Here is a tiny trained network, its code and every weight. The questions are about switching its units off for an input and a class, where a switched-off unit gives its printed mean instead of its output.

import numpy as np


def w(rows, s, z=0):
    codes = np.array(rows[::2]) - 128.0
    scale = np.full(codes.shape[1], s)
    scale[-1] = z or s
    return codes * scale


def f(y):
    return y / 2 * (1 + np.tanh(0.7978845608 * (y + 0.044715 * y**3)))


def log_softmax(a):
    a = a - a.max(-1, keepdims=True)
    return a - np.log(np.exp(a).sum(-1, keepdims=True))


def net(x, mask):
    res = np.array(x, float).reshape(1, 3) / 4 @ E
    y = f(res @ A[0][:, :-1].T + A[0][:, -1])
    res = res + np.where(mask, y, B[0][:, -1]) @ B[0][:, :-1]
    return log_softmax(res[-1] @ U[:, :-1].T + U[:, -1])


A, B = {}, {}
E = w([
[116,58,153,22],'x0',
[245,133,140,119],'x1',
[111,111,240,152],'x2',
],0.011)
A[0] = w([
[71,116,111,136,103],'neuron 0',
[124,77,153,88,105],'neuron 1',
[70,116,117,116,102],'neuron 2',
[124,108,154,111,118],'neuron 3',
[127,89,94,71,104],'neuron 4',
[79,73,139,68,132],'neuron 5',
[128,195,155,193,144],'neuron 6',
[126,139,71,111,100],'neuron 7',
[207,105,122,133,91],'neuron 8',
[125,113,58,118,95],'neuron 9',
[101,129,234,174,91],'neuron 10',
[147,112,150,66,81],'neuron 11',
[123,111,218,147,189],'neuron 12',
[88,137,125,130,85],'neuron 13',
[135,133,5,111,156],'neuron 14',
[119,122,192,144,104],'neuron 15',
[91,123,106,153,106],'neuron 16',
[123,92,142,69,84],'neuron 17',
[131,121,72,115,106],'neuron 18',
[121,139,136,122,245],'neuron 19',
[122,88,188,163,84],'neuron 20',
[136,141,104,138,176],'neuron 21',
[125,133,129,126,187],'neuron 22',
[197,143,166,125,108],'neuron 23',
[122,125,137,87,113],'neuron 24',
[113,158,101,220,135],'neuron 25',
[133,170,113,199,75],'neuron 26',
[48,112,115,156,126],'neuron 27',
[118,140,141,83,167],'neuron 28',
[185,99,154,142,131],'neuron 29',
[64,116,143,148,111],'neuron 30',
],0.016,0.011)
B[0] = w([
[225,206,114,79,164],'neuron 0',
[160,108,196,175,172],'neuron 1',
[198,169,126,81,164],'neuron 2',
[129,117,147,182,145],'neuron 3',
[142,136,203,194,177],'neuron 4',
[166,95,152,130,211],'neuron 5',
[143,52,187,112,214],'neuron 6',
[59,204,157,196,162],'neuron 7',
[208,199,75,112,171],'neuron 8',
[80,214,157,189,167],'neuron 9',
[82,168,112,214,194],'neuron 10',
[169,132,163,119,162],'neuron 11',
[77,122,90,174,214],'neuron 12',
[213,199,139,127,139],'neuron 13',
[58,128,124,193,250],'neuron 14',
[52,193,117,204,160],'neuron 15',
[167,142,136,123,152],'neuron 16',
[168,126,205,150,170],'neuron 17',
[71,177,157,211,160],'neuron 18',
[78,34,37,102,217],'neuron 19',
[76,199,139,195,157],'neuron 20',
[92,93,124,133,175],'neuron 21',
[121,101,103,128,165],'neuron 22',
[180,197,75,69,171],'neuron 23',
[141,115,147,134,147],'neuron 24',
[166,62,180,119,227],'neuron 25',
[219,118,254,130,187],'neuron 26',
[233,176,73,56,198],'neuron 27',
[147,86,119,148,168],'neuron 28',
[140,183,66,103,165],'neuron 29',
[184,198,77,108,175],'neuron 30',
],0.009,0.013)
U = w([
[65,183,124,188,82],'0',
[187,72,242,117,150],'1',
[206,213,55,61,200],'2',
[76,2,35,84,218],'3',
[127,149,145,68,3],'4',
],0.017,0.006)

Each question gives the input, the list of numbers given to net, and the class t.
The units are the neurons (one row each of A and B). Each row of codes is followed by its name. A weight is (code - 128) times the scale printed after its matrix; where a second scale follows, it is the last column's (A, B and U).
mask holds one flag per neuron, in row order. A switched-off neuron (its flag False) gives its mean, the last column of its row in B, instead of its output. The means were averaged over made-up inputs and are rounded, as every weight is.
A unit's drop is (log p(t) with every unit on - log p(t) with that unit switched off) / (log p(t) with every unit on - log p(t) with every unit switched off).
The circuit of an input: a set's keep is (log p(t) with only the set's units on - log p(t) with every unit switched off) / (log p(t) with every unit on - log p(t) with every unit switched off). Starting from the 12 units with the biggest drops (on a tie, the unit counted first), units are removed one at a time, each time the one whose removal leaves the highest keep (on an exact tie, the one counted first), for as long as the keep stays at least 0.8.
units of the circuit, in order: the units of the circuit, biggest drop first
top k neurons: the k neurons with the biggest drops, biggest first
drop when u is switched off: that unit's drop, to one decimal
input [8,-7,-6], class 1: top 2 neurons => [neuron 4; neuron 5]
input [1,7,-8], class 0: units of the circuit, in order => [neuron 14]
input [3,-2,-3], class 3: top 2 neurons => [neuron 26; neuron 10]
input [-7,-1,6], class 1: top 2 neurons => [neuron 6; neuron 26]
input [-4,-7,6], class 2: top 2 neurons => [neuron 27; neuron 30]
input [6,7,6], class 2: top 2 neurons => [neuron 23; neuron 29]
input [0,6,-6], class 0: top 2 neurons => [neuron 14; neuron 27]
input [5,-6,1], class 2: top 2 neurons => [neuron 27; neuron 30]
input [-8,0,7], class 1: top 4 neurons => [neuron 6; neuron 26; neuron 25; neuron 14]
input [6,2,-5], class 1: top 3 neurons => [neuron 12; neuron 10; neuron 17]
input [-7,-8,-7], class 2: top 2 neurons => [neuron 27; neuron 0]
input [1,3,3], class 3: drop when neuron 6 is switched off => 0.0
input [1,-7,-5], class 2: drop when neuron 27 is switched off => 0.3
input [-1,-7,-5], class 2: units of the circuit, in order => [neuron 27]
input [5,-6,-3], class 2: drop when neuron 30 is switched off => 0.1
